Here is a tiny trained network, its code and every weight. The questions are about switching its units off for an input and a class, where a switched-off unit gives its printed mean instead of its output.

import numpy as np


def w(rows, s, z=0):
    codes = np.array(rows[::2]) - 128.0
    scale = np.full(codes.shape[1], s)
    scale[-1] = z or s
    return codes * scale


def norm(h):
    return h / np.sqrt((h * h).mean(-1, keepdims=True) + 1e-5)


def f(y):
    return np.maximum(y, 0)


def log_softmax(a):
    a = a - a.max(-1, keepdims=True)
    return a - np.log(np.exp(a).sum(-1, keepdims=True))


def net(x, mask):
    res = np.array(x, float).reshape(1, 3) / 4 @ E
    u = 0
    for l in range(4):
        y = f(norm(res) @ A[l][:, :-1].T + A[l][:, -1])
        res = res + np.where(mask[u : u + 7], y, B[l][:, -1]) @ B[l][:, :-1]
        u += 7
    return log_softmax(norm(res)[-1] @ U[:, :-1].T + U[:, -1])


A, B = {}, {}
E = w([
[180,3,94,116],'x0',
[136,171,50,191],'x1',
[124,91,169,222],'x2',
],0.0048)
A[0] = w([
[65,147,89,140,44],'L0N1',
[110,157,42,65,62],'L0N2',
[148,137,10,184,29],'L0N3',
[116,95,118,201,6],'L0N4',
[99,89,118,146,30],'L0N5',
[127,84,44,103,85],'L0N6',
[131,65,46,167,64],'L0N7',
],0.011,0.0023)
B[0] = w([
[129,188,195,115,168],'L0N1',
[170,111,6,107,233],'L0N2',
[9,96,155,78,252],'L0N3',
[148,94,39,208,198],'L0N4',
[135,185,80,98,156],'L0N5',
[210,80,115,96,223],'L0N6',
[195,130,247,122,255],'L0N7',
],0.013,0.0041)
A[1] = w([
[129,221,111,158,9],'L1N1',
[121,105,149,254,42],'L1N2',
[71,39,162,53,105],'L1N3',
[90,73,141,215,96],'L1N4',
[130,90,112,141,170],'L1N5',
[161,158,153,192,78],'L1N6',
[129,210,105,151,97],'L1N7',
],0.0098,0.0014)
B[1] = w([
[157,99,216,174,177],'L1N1',
[158,182,53,94,214],'L1N2',
[10,134,103,165,253],'L1N3',
[129,152,83,30,204],'L1N4',
[116,180,141,152,174],'L1N5',
[161,177,109,135,168],'L1N6',
[145,104,200,180,180],'L1N7',
],0.012,0.0051)
A[2] = w([
[193,15,187,131,165],'L2N1',
[121,129,73,180,210],'L2N2',
[174,197,62,77,80],'L2N3',
[155,146,207,164,110],'L2N4',
[6,140,86,168,255],'L2N5',
[80,139,93,178,156],'L2N6',
[97,87,151,145,87],'L2N7',
],0.012,0.00092)
B[2] = w([
[151,202,211,181,218],'L2N1',
[163,110,122,104,162],'L2N2',
[161,6,85,123,250],'L2N3',
[176,118,190,140,194],'L2N4',
[102,180,141,33,253],'L2N5',
[151,138,131,62,173],'L2N6',
[153,156,110,124,169],'L2N7',
],0.018,0.0067)
A[3] = w([
[182,133,4,143,205],'L3N1',
[144,217,98,172,246],'L3N2',
[107,119,128,139,10],'L3N3',
[70,143,112,142,11],'L3N4',
[41,121,132,104,2],'L3N5',
[77,67,112,180,184],'L3N6',
[136,71,101,175,45],'L3N7',
],0.014,0.00086)
B[3] = w([
[184,3,126,126,254],'L3N1',
[152,81,187,71,163],'L3N2',
[138,130,138,140,128],'L3N3',
[178,187,77,99,140],'L3N4',
[150,215,67,99,187],'L3N5',
[217,203,89,100,151],'L3N6',
[149,133,101,71,189],'L3N7',
],0.016,0.006)
U = w([
[201,35,74,96,185],'0',
[189,161,248,167,179],'1',
[88,212,105,34,181],'2',
[153,139,117,111,173],'3',
[114,161,77,229,26],'4',
[85,151,86,217,14],'5',
[54,140,95,203,3],'6',
[19,120,106,222,28],'7',
],0.011,0.0057)

Each question gives the input, the list of numbers given to net, and the class t.
The units are the neurons (one row each of A and B). Each row of codes is followed by its name. A weight is (code - 128) times the scale printed after its matrix; where a second scale follows, it is the last column's (A, B and U).
mask holds one flag per neuron, layer by layer. A switched-off neuron (its flag False) gives its mean, the last column of its row in B, instead of its output. The means were averaged over made-up inputs and are rounded, as every weight is.
A unit's drop is (log p(t) with every unit on - log p(t) with that unit switched off) / (log p(t) with every unit on - log p(t) with every unit switched off).
The circuit of an input: a set's keep is (log p(t) with only the set's units on - log p(t) with every unit switched off) / (log p(t) with every unit on - log p(t) with every unit switched off). Starting from the 12 units with the biggest drops (on a tie, the unit counted first), units are removed one at a time, each time the one whose removal leaves the highest keep (on an exact tie, the one counted first), for as long as the keep stays at least 0.8.
circuit, biggest first: the units of the circuit, biggest drop first
k most important neurons: the k neurons with the biggest drops, biggest first
k most important neurons of layer l: the k neurons of layer l with the biggest drops, biggest first
drop of u: that unit's drop, to one decimal
input [3,-4,3], class 2: circuit, biggest first	(L2N5 L1N3)
input [-7,6,-8], class 0: 2 most important neurons of layer 0	(L0N2 L0N7)
input [-8,-2,-8], class 0: circuit, biggest first	(L2N3)
input [6,6,-1], class 1: 3 most important neurons	(L0N7 L0N6 L2N1)
input [8,-3,-6], class 1: 4 most important neurons	(L2N1 L1N2 L1N4 L3N1)
input [6,7,-6], class 2: circuit, biggest first	(L0N3 L2N3)
input [5,6,-5], class 2: 3 most important neurons	(L0N3 L1N3 L2N3)
input [6,0,-5], class 1: circuit, biggest first	(L2N1 L0N7)
input [-7,-5,5], class 1: 2 most important neurons	(L0N3 L0N4)
input [0,-4,-3], class 2: 3 most important neurons	(L0N4 L0N6 L1N2)
input [-4,-4,2], class 1: 3 most important neurons	(L0N4 L0N3 L0N6)
input [6,-6,4], class 1: 3 most important neurons	(L0N3 L2N1 L1N2)
input [1,-4,1], class 2: 2 most important neurons	(L0N7 L0N4)
input [1,7,-6], class 2: 2 most important neurons	(L0N3 L1N3)
input [-2,-5,-1], class 2: most important neuron	(L0N7)
input [5,3,3], class 1: 2 most important neurons	(L0N7 L0N6)
input [-6,-6,-2], class 1: 2 most important neurons of layer 0	(L0N3 L0N6)
input [-8,5,-8], class 0: 2 most important neurons of layer 2	(L2N1 L2N3)
input [-7,-7,-7], class 0: 2 most important neurons of layer 0	(L0N3 L0N2)
input [5,-6,-4], class 2: drop of L1N1	0.1
input [0,-8,3], class 2: drop of L0N7	0.4
